Here are made-up objects, facts about them, and rows of numbers that follow some of those facts. Name the object behind each unnamed row.

How the objects are related:
μ (each to the one after it):
brebapar μ flonik μ truplenar μ tifesa
bropo μ plogri μ todrik μ bruplu μ lutral
dratrik μ floplek μ buklimus μ trazar μ kodrom μ staska μ pidrer μ kisak
drikamor μ muplor
drusku μ tegron μ fluplak μ fuston μ drobom μ skasto μ skifeskek
dusir μ tagozek μ staplu μ tisi μ klatim μ sibram μ lustun μ grusen μ bruplos
gekem μ naton μ nenorik
getro μ ruskalir μ trazos μ keske μ stetu μ buflen μ skedas μ pliso μ drokas
klatir μ grostek μ luflom μ gegu
pemavik μ vunudos μ subru μ zedrom μ briva μ pogrum μ suskol μ pobrel μ zofu
pepi μ klaflogom μ brezapin μ turu μ tritral μ kluzi μ lofa
rine μ drubrin μ gidrilam μ plugrustin μ mogran μ brele μ brenir μ tristo
skiskiti μ kinagi μ lidron μ rusos μ nesok μ mibokle μ tepir μ tizor μ gratum
stugrim μ deso μ dobruk μ pleplim μ skobok μ stuplur μ nasegum μ klifin μ suflo
trodrutun μ kobi μ zitrer μ kestus
trofle μ flupan μ skemi μ nanu μ legros μ fleflik μ kolar μ relir μ sigak μ troda
vaklus μ tistu μ lugrubruk μ fivamis μ traten
zufom μ skifem μ grogri μ plizisak μ robrak
{brebapar brele brenir brezapin bropo bruplos bruplu buflen buklimus deso dobruk drikamor drubrin dusir figim flonik fuston gekem getro gidrilam grostek grusen kestus klaflogom klatir klifin kluzi kobi kodrom legros lidron lugrubruk lustun mogran nanu naton pemavik pepi pliso plogri plugrustin pobrel pogrum pufen robrak ruskalir sigak skemi skiskiti skobok staska stuplur subru tegron tifesa tisi tizor todrik trazar trazos troda trofle truplenar turu vaklus zedrom zofu zufom} γ a
{briva dodim dratrik dregrul drokas drusku floplek flupan grogri kebak kisak kolar lutral pidrer plizisak relir rusos sibram stugrim tagozek tepir traten vunudos} γ c
{drobom fivamis fleflik fluplak gegu gratum keske kinagi klatim lofa luflom mibokle muplor nafigrun nasegum nenorik nesok pleplim rine skasto skedas skifem skifeskek staplu stetu suflo suskol tistu tristo tritral trodrutun zitrer} γ b
[brebapar flonik tifesa truplenar] Φ grastem
[brele brenir drubrin gidrilam mogran plugrustin rine tristo] Φ gugur
[brezapin klaflogom kluzi lofa pepi tritral turu] Φ dramum
[briva pemavik pobrel pogrum subru suskol vunudos zedrom zofu] Φ tradaklu
[bropo bruplu lutral plogri todrik] Φ vivun
[bruplos dusir grusen klatim lustun sibram staplu tagozek tisi] Φ zetrer
[buflen drokas getro keske pliso ruskalir skedas stetu trazos] Φ druflu
[buklimus dratrik floplek kisak kodrom pidrer staska trazar] Φ buzatra
[deso dobruk klifin nasegum pleplim skobok stugrim stuplur suflo] Φ kigron
[dodim] Φ pego
[dregrul] Φ stigrofin
[drikamor muplor] Φ gado
[drobom drusku fluplak fuston skasto skifeskek tegron] Φ guska
[figim] Φ dipla
[fivamis lugrubruk tistu traten vaklus] Φ vivu
[fleflik flupan kolar legros nanu relir sigak skemi troda trofle] Φ vafi
[gegu grostek klatir luflom] Φ zadudras
[gekem naton nenorik] Φ triklor
[gratum kinagi lidron mibokle nesok rusos skiskiti tepir tizor] Φ seso
[grogri plizisak robrak skifem zufom] Φ lepo
[kebak] Φ zatun
[kestus kobi trodrutun zitrer] Φ bramun
[nafigrun] Φ fofil
[pufen] Φ stuzu

Some objects and their rows:
[  2   5  -4   1  -6  -7  -3   0  25  10   3   2   1   5   2 -18 -21  13
   7 -11   5   4  10  15  13  -2   6   2   8 -15 -15  12  11  -5   3  -8
   3  -5 -17  -4  -7  26 -22   1   4  -1 -14   6  -6] : kigron
[  1   1  -3   0  -8  -5  -1  -1   3  -1  -6  -7  -1  -2  -6   0  -5  -7
   1 -10  -3   6 -19   7  -5   5   4   5 -11   7  10  -2  -4   3  13  -2
   8   8   4 -11   0   4  -9  -5  -7  -3  -5  13 -10] : skobok
[  5  -2   0  -1   6  -7  -6   1   8  -2  -2  -7   0  -6 -11  11  -5  -8
   2 -10  -6   5  -6   6 -11   3   7  -2  -4   6   7  -5  -4   5  18   4
   3   4   5 -10   4   0  -7 -10   4 -10  -4   9 -10] : grostek
[-11  11  -4   2 -23  -6   8  -8 -12   3  -1  -6   4   9  14 -25  14  -4
   3  10  11   6 -13   8   3  -8  -2  14  -6   0   9   4  -3   8 -20   1
   6  -6  -6  14  -5  10   3  -2  -6  11  -4   4   3] : suflo
[  6  -3   1  -2   8  -8  -8   1  10  -2  -2  -5   0  -7 -12  13  -6  -7
   1 -10  -7   5  -4   7 -11   3   8  -5  -2   5   7  -6  -4   6  20   5
   2   3   6  -9   6   0  -8 -10   9 -13  -5   9 -10] : vaklus
[ -9  10  -1   0 -17  -8   5  -9  -9   3  -1  -5   4   7  11 -19  13  -3
   2  10   8   6  -8   9   2 -10   1   9  -2  -2   7   0  -2  10 -17   5
   4  -8  -4  14  -2  10   2  -3   1   5  -5   4   2] : nasegum
[  2   0  -3   3  -3  -5  -2   2   4  -3  -1  -8   0  -1  -7   2  -5 -10
   3 -10  -3   6 -13   3  -9   5   2   7 -10   9  11   0  -6   2  13  -1
   6   7   2 -10  -1   0  -5  -8  -7  -1  -3   9  -8] : robrak
[  6  -3   1  -2   8  -7  -8   1  10  -2  -2  -6   0  -7 -12  14  -5  -7
   1 -10  -8   5  -4   7 -11   2   8  -4  -2   5   6  -7  -4   6  20   5
   2   3   6 -10   5   0  -8 -10   9 -13  -5   9 -11] : klatir
[ -3   3  -8   4 -21  -3   6  -1  -3  -1  -6  -9  -1   4  -2 -12  -4  -9
   3  -9   2   7 -31   4  -2   7  -3  16 -19  11  14   3  -6   0   6  -8
  13  13   0 -12  -6   4  -6  -2 -24   9  -3  15  -8] : zofu
[ -4   8   2  -1  -3  -9  -1  -7  -3   2   3  -4   5   2   6  -9  13  -4
   2   9   5   5   5   8  -4 -11   4   2   5  -3   4  -2  -2  12 -12  10
  -2 -12  -3  15   2   6   3  -8  14  -2  -5   0   2] : fivamis
[ -6   9   1  -1  -6  -9   0  -6  -5   2   3  -4   5   4   8 -12  13  -4
   3   8   6   5   3   7  -3 -10   3   4   3  -2   5   0  -2  11 -13   8
  -1 -12  -4  16   0   7   3  -7  10   1  -4   0   2] : tritral
[  4   4  -3   4   0  -7  -2   3  26   8   7   0   1   5  -1 -15 -18   9
   8 -10   5   3  16  11   7  -1   4   3   9 -12 -17  14   8  -5   2  -6
  -1  -5 -19  -4  -8  22 -17  -1   4   2 -11   3  -4] : gado
[  3   5  -3   4   0  -8  -4   2  26   9   8   1   2   6   0 -16 -20  10
   8 -11   6   4  16  10   8  -1   4   3   9 -12 -15  15  10  -7   2  -8
   0  -7 -20  -4  -8  22 -19   0   4   1 -12   2  -4] : lepo
[ -8   0   4  -6   0  -6  -5  -4  13 -26  -3  -9  -9  -7 -12  10  -9  19
   0   9  -3  -3  -2  10  13  -3   8  -8   2   2  -3 -14  -6   4   0   5
  -9   4   3 -14   0  12 -10   0  36 -10  -4 -13  -5] : stugrim
[-14   3  -2   0 -21  -3   7  -7   4 -24  -6 -14  -8   1  -5  -9  -7  17
   1   9   4  -2 -23   8  19  -1  -1   7 -11   7   2  -8  -7   0 -11  -6
  -1  10  -1 -15  -9  15  -8   6  11   7  -1  -9  -3] : tepir
[ -6  11   0  -1  -6 -10  -1  -4  -6  -1   4  -1   5   5   8 -12  13  -5
   4  10   7   6   6   5  -4  -8   4   6   5  -3   7   3  -4  10 -12   7
   0 -11  -6  16   0   4   4  -7  11   0  -6  -2   4] : klatim
[  1   4  -3   0  -8  -6  -1  -2  26  14   0   1   0   4   3 -19 -22  14
   5 -10   5   4   4  18  17  -4   6  -1   5 -16 -16   8  13  -4   2  -9
   4  -5 -14  -6  -6  30 -23   3   3  -2 -14   9  -7] : seso

Name these rows:
No name comes twice in this set of rows, the named rows included.
[-12   6  -2   2 -10  -6   0   0   6 -33   3 -10  -7   3  -8  -2  -7  13
   4  10   4   0  -5  -1   9   4   0   9  -2   9   4   1 -12  -3  -8  -4
  -6   8  -7 -12  -9   5  -3   2  18   6  -1 -17   1] => sibram
[ -9   4   3  -2   1  -8  -6   0  11 -31   3  -8  -8  -4 -12   9  -8  15
   3  10  -1  -1   4   3   8   1   6  -2   4   4   1  -6 -10   1  -1   2
 -10   4  -3 -12  -3   6  -6  -1  34  -6  -4 -18  -1] => tagozek
[  3  -2  -1  -3  -6  -5  -3  -3   6   3  -9  -7  -2  -6  -7   4  -6  -4
  -1 -10  -6   5 -20  13  -2   1   7  -3 -10   4   7  -9  -2   6  16   1
   8   7   9 -12   4   8 -11  -5  -1 -10  -6  16 -13] => lidron
[ -1   5  -7   6 -12  -5   1   4  -1  -7   0  -6   0   5  -4  -6  -4 -12
   5  -9   1   8 -18  -2  -9  10  -2  16 -13  12  15   9 -10  -2   9  -7
   9  11  -4 -10  -5  -3  -4  -5 -18   6  -3   8  -4] => grusen
[  0 -10   6  10  23 -11  -1  -9  23 -13  12 -31   2  -6 -19  11 -10  13
  -3  -4  -2 -10   5   0   5 -15  -7  -9  -4  14  -2 -21   4   0 -11   1
 -17 -12  -2 -13  -4  11  -5  -3  23   6  12 -24  -4] => flupan
[ -9   1   3  -4  -4  -6  -3  -5  11 -25  -4 -10  -9  -6 -11   7  -9  19
   0   9  -2  -3  -6  10  14  -3   6  -6   0   2  -2 -13  -6   4  -2   3
  -8   5   3 -14  -2  13 -10   1  31  -7  -4 -12  -5] => vunudos
[  2   0  -2  -1  -6  -5  -2  -1   5   1  -6  -7  -1  -4  -7   2  -6  -6
   1 -10  -4   6 -19   9  -4   3   5   2 -10   5   9  -5  -4   5  15   0
   8   7   6 -11   2   5 -10  -5  -4  -7  -6  14 -11] => zedrom
[  2   7  -4   3  -1  -9  -5   4  26   5   9   5   2   7   0 -16 -20   9
  10 -11   6   6  19   8   8   1   5   5  11 -13 -13  19   8  -8   4  -9
   0  -6 -22  -2  -8  20 -19   0   6   0 -14   1  -2] => zetrer
[  0   4  -6   4  -9  -5   0   3   0  -7   0  -5   0   3  -5  -3  -4 -12
   5  -9   0   8 -16  -2  -9   9   0  14 -11  11  15   7  -9  -1  11  -5
   8  10  -3 -10  -4  -3  -4  -6 -14   3  -4   8  -5] => lustun
[ -9   1   2   0  -1  -6  -3  -2  11 -29   2 -12  -7  -3 -12   7  -8  15
   2   9   0  -3  -1   4   9  -1   3  -1   0   6  -1  -8  -8   1  -4   1
 -10   4  -2 -12  -4   8  -6   0  28  -2  -1 -16  -2] => grogri
[-10   2   1   1  -3  -6  -1  -2  10 -29   2 -12  -7  -1 -11   4  -7  15
   2   8   1  -2  -3   3   9  -1   1   2  -1   7   0  -7  -9   0  -6   0
  -9   5  -3 -13  -6   8  -5   0  24   1  -1 -16  -1] => plizisak
[ -6   8   2  -4  -8  -9   0  -9  -5   4  -1  -3   4   2   8 -11  13  -1
   1   9   5   5   0  13   1 -12   6   0   3  -5   4  -4  -1  13 -11   9
   1 -11   0  14   2  10   0  -6  13  -5  -7   4   0] => pleplim
[ -2   6  -9   7 -15  -5   3   4  -2  -7   0  -7   0   6  -3  -9  -4 -13
   6  -8   2   8 -20  -3  -9  11  -3  19 -14  13  16  11 -10  -3   7  -8
  10  12  -5 -10  -7  -3  -3  -5 -22   9  -3   8  -4] => bruplos
[  1  -2   2  13  12 -13   5 -13   5  17  14 -25  14   4   2 -13  12  -8
  -2  -4   7  -2   4   2  -7 -23 -11   1  -5   8   6 -10   9   8 -24   5
  -6 -25  -7  15  -3  10   6  -7  -4  15  10  -8   1] => fleflik

Now the same objects, written a new way:
Named rows:
[-16   0   3  11   2   6 -23  10 -13 -19  -6 -17   8  -7   6 -19 -10   7
   2  11 -19  -8 -17  -5 -11  26   5   7  -5   1  -4   2  -5 -10 -31] : dipla
[-25  20  -2  18  11  11 -43 -11  -1 -13 -18  -4  -7   7   4 -18  -2  19
  -8  10  15  -7 -12 -24  -4  32 -10  19  25 -12  -5  -7   5 -33 -21] : relir
[-12  -3   6   8  12   6 -31  20  -6 -22 -11 -24   8   1   1 -32 -17   2
  -6   6 -27  -3 -25   8   2  30   3   3  -6   1   1  -1 -12  -1 -27] : kigron
[-14   3  13 -16  23  12 -17   8   7 -24 -13 -16   6   0   0 -15 -18  -7
   4   9 -28   7 -15  -2  -8  22  -9   6   7   0  -5 -14 -16  -1 -22] : skobok
[-32   6 -20  -9  14  13 -19   8  -5  -9 -35 -18  18   3  -7 -24 -33  -8
 -12 -11 -17  -4 -28   0  -5  27  -1  17   3 -11  -3  -8 -22 -18 -20] : suflo
[-21   4  17   2   1   7 -21  -4 -11 -16   1 -12   6  -5  -4 -12   0   9
   4  15 -24   1 -20 -12   4  25  -2  14   1   1   4  13  19 -18 -27] : floplek
[-16   5  12 -11  12  12  -8  -1   2 -21  -6  -9   6 -11   4  -3 -14  -2
  13  15 -24   0  -6 -16 -19  20  -8  10   7   1  -7 -12  -5  -9 -26] : pufen
[-16   0   3  11   1   6 -23  10 -13 -19  -6 -17   8  -7   6 -19 -10   7
   2  12 -19  -9 -17  -5 -10  26   5   7  -5   1  -4   2  -6  -9 -30] : pego
[-16  -1   4  14  -1   7 -26  12 -15 -19  -8 -18   8  -5   8 -23  -9   8
   2  12 -19  -9 -17   0 -11  27   4   5  -7   1  -4   3  -8  -8 -32] : zadudras
[-10   2  22  -6   4  10  -9   1  -1 -20   4 -13   4 -16   0  -1 -12   0
  14  22 -28   4  -9 -10 -17  25  -8   5  -3   9  -1 -10   0  -5 -27] : klatir
[-26   4   7 -11   9  19 -13  -2  -8 -19 -20  -4   9  -1  12 -10  -9   3
  17  11 -19 -10   3 -14 -28  11  -6   9   9  -7 -17  -5 -16 -12 -33] : pliso
[-18  -2   4  15  -8   8 -21   9 -23 -18  -6 -16   8  -5  11 -22  -6  11
   6  13 -20 -12 -12   0 -17  23   6   5 -11   0  -6   9  -6 -10 -39] : druflu
[-36   4 -15   2 -14  15  -8  -3 -23  -3 -23  -9  19 -11   0 -10 -22   3
   7   1 -15 -16 -11 -12 -25  22   2  16  -7  -7  -7   4  -8 -26 -33] : suskol
[-16   3  16  -8   9  14 -12   1  -2 -21  -7 -11   5  -8   4  -6 -12   0
  13  16 -24   0  -6 -10 -20  20  -8   7   3   2  -7 -10  -8  -7 -28] : turu
[-19   4   8 -16  22  16 -17   5   4 -23 -19 -12   7   2   5 -15 -16  -4
   7   8 -24   0  -9  -6 -14  18  -9   8  10  -4 -11 -12 -19  -5 -25] : lustun
[-22   2  -3   4 -11   6  -8   3 -14  -5  -7 -19  15 -19 -11  -7 -28  -2
  -1   7 -23  -2 -26  -6 -12  34   0  13 -14   4   7  -3   0 -19 -24] : skifem
[-14  16  13  23   1   5 -37  -9  -1 -13   4  -9  -8  -7  -3 -10  -1  18
  -6  21   5   1 -18 -21   1  40 -10  15  11   1   6  -6  20 -28 -20] : flupan

Which object is each row?
No name comes twice in this set of rows, the named rows included.
[-20   6   6 -19  29  16 -20   7   7 -25 -24 -13   7   6   4 -19 -18  -6
   3   4 -23   2 -11  -3 -10  18  -9   8  14  -6 -11 -15 -23  -4 -22] => klifin
[-14   2  16 -13  17  12 -14   6   3 -23  -9 -15   6  -5   1 -11 -15  -4
   8  13 -29   5 -12  -4 -12  21  -8   6   4   2  -5 -12 -11  -2 -24] => tisi
[-14  -1  24  -3  -8  13  -3  -3 -12 -18   6  -9   7 -19   5   2  -6   4
  23  25 -30  -3  -1 -13 -27  19  -6   5  -7   8  -5  -2   3  -8 -34] => pemavik
[-22   3  12  -9   5  17 -11  -2  -8 -19 -13  -6   8  -6   9  -7  -9   3
  18  14 -22  -7   1 -13 -26  14  -6   8   5  -2 -13  -5 -11 -10 -33] => buflen
[-30   7   5  -2  10  12 -27  -6 -11 -17 -17  -8   7   7   2 -20   0   9
   2   6 -16  -6 -15 -15   1  18  -2  17  12  -9  -5  13   7 -23 -28] => pidrer
[-13  -1  24  -5  -4  12  -5   0  -8 -19   5 -11   6 -17   3   0  -9   2
  20  24 -31   0  -4 -11 -22  20  -7   4  -6   8  -3  -4   2  -6 -32] => getro
[-29   2  -7   3 -15  10  -7   0 -20  -4 -13 -14  18 -16  -6  -8 -24   1
   4   4 -21 -10 -18  -8 -19  27   1  14 -13   0   0   3  -3 -22 -30] => keske
[-16   1  19  -7   0  14  -8  -1  -8 -19  -2  -9   7 -13   6  -3  -8   3
  19  20 -27  -3  -2 -12 -24  18  -6   5  -2   4  -8  -4  -3  -8 -32] => trazos
[-27   5 -11   0  -4   7  -7   0 -10  -5 -14 -16  17 -16  -9  -7 -29  -3
  -2   1 -20  -5 -23 -12 -14  31   0  17  -7  -1   3  -4  -2 -22 -24] => nafigrun
[-15   0  21  -6  -1  13  -6   0  -8 -19   1 -10   6 -15   4  -1  -9   2
  20  22 -29  -2  -3 -11 -23  19  -6   5  -4   6  -5  -4  -1  -7 -32] => ruskalir

Now the same objects, written a new way:
Some rows with their names:
[ -1  14  25 -52 -16   1  28  11 -28 -21 -16  -7 -16 -19 -22 -47 -18  -7
 -19   9  24  29  11   3  -5  24] : flupan
[-37  -3   0  30   4   1  30  -5  -7  -9 -14 -17  21  10  -2  19  17   2
  -8   8   6  -8 -15  -6  -9  39] : subru
[  0  -1  10  12  29   6  31   5  15  10  13 -21   2   5   0  12 -11   8
  -7  24  14 -18  16 -17   8  -8] : tizor
[-14  -3  16  10  26   4  25   3   8  -2   1 -15   2   1   1   4  -1   8
  -8  12   3 -16   7 -14   3   6] : kodrom
[ 11   0   5 -17 -10   8  34  -5   5   1 -30  -3   5 -13 -21 -31   0  -7
 -10  35  20  11  22  11   7   2] : plizisak
[  6 -25 -16  -4   6  11  14   9  -3 -12  -8  35   5 -17 -15  15  -1  21
  -4  31   8   6   9   6   2   2] : drobom
[-16  12 -30  -2  -2   5  23 -12   3  -4  14  -7 -24 -31 -25 -26  14  17
  42  12 -16   7  20 -15 -28  -5] : dramum
[  4 -30  -8  -8  15  10   8   6   4 -16 -19  46   1 -24 -11   4   7  24
  -1  24  -5   0  11   6   5  -2] : staplu
[-15  -3  20  11  23   3  20   3  12  -7  -7 -11   1   1  -1   2  -6  11
 -15  11   4 -21   1 -11  11  10] : figim
[ 16 -22 -24   1   4  12  22   9  -1  -3   5  25   6 -11 -17  26 -11  19
  -3  42  21   8  14   4   3  -5] : tristo
[  9 -24 -19  -2   6  11  17   9  -3 -10  -4  31   5 -15 -16  19  -4  22
  -4  35  13   7  11   5   2   0] : skasto
[ 13 -26 -17  -3  11  12  15   9   4  -7  -6  35   3 -17 -13  16  -4  21
  -1  35   9   4  15   5   6  -8] : mibokle
[-15  12 -30  -2  -2   5  22 -12   3  -4  13  -8 -24 -31 -26 -26  14  18
  40  13 -15   6  19 -15 -27  -4] : grastem
[ 13 -23 -22  -1   5  12  19   9  -2  -6   1  28   4 -13 -16  23  -8  20
  -4  38  17   7  12   5   3  -3] : lofa
[-23 -10  28   4  34   3  13   1  12 -11 -20   3  -1  -9   6 -13  12  11
  -5  -3 -17 -22   3 -12   6   7] : skiskiti
[-15  12 -30  -2  -2   4  21 -12   2  -3  14  -7 -24 -31 -25 -26  15  18
  42  13 -16   6  20 -15 -28  -5] : guska
[-17  -5  19   9  26   3  22   2   7  -5  -4 -11   1   0   1   0   1   9
  -7   7   0 -17   4 -13   3   8] : fuston

Rows to name:
No name comes twice in this set of rows, the named rows included.
[-27   1  -8  34   2   3  38  -4  -6   1   0 -27  22  17  -4  30   7   1
 -10  20  20  -6 -10  -8  -9  33] => pogrum
[-20  14  32 -23  16  -2  23  22 -26 -18  24 -26 -20  -1  -2  -4 -27   8
 -19  -6  17   2  -2 -22  -7  25] => legros
[ -3 -21 -43  22 -18  11  29   3 -16  -7  -4  19  25   0 -21  43   4  14
  -5  42  28  17  -4  11 -11  27] => suskol
[-26  12  37 -26  18  -3  18  20 -27 -24  15 -19 -20  -6   0 -12 -20   9
 -18 -14   8   1  -6 -20  -8  30] => skemi
[ -2   3 -20   7 -32   8  48 -12  -8   4 -31 -15  26   2 -26  -5  10 -15
 -10  42  36  21   7  16  -7  28] => briva
[ 34   2  -3 -15  -3  13  45  -4  17  19  -7 -14   3  -7 -23 -20 -16  -8
  -8  54  36   8  39   6  12 -22] => drokas
[ 12 -29 -11  -8  16  12  11   9   5 -10  -9  40   0 -21 -13   8  -2  23
  -1  31   2   0  17   6   8 -11] => stetu
[-33   9  43 -28  19  -5  12  19 -29 -30   6 -12 -22  -9   1 -19 -15  10
 -17 -22  -1   0 -10 -19  -8  34] => trofle
[ 25   1  -2 -14  -5  11  42  -5  13  13 -19  -9   6  -9 -22 -23  -8  -9
  -7  46  30   9  32   7   9 -12] => tepir
[-11  -1 -12   4 -30   6  40 -14  -9  -6 -45  -5  26  -4 -24 -16  21 -13
  -8  31  21  20   2  18  -8  35] => vunudos

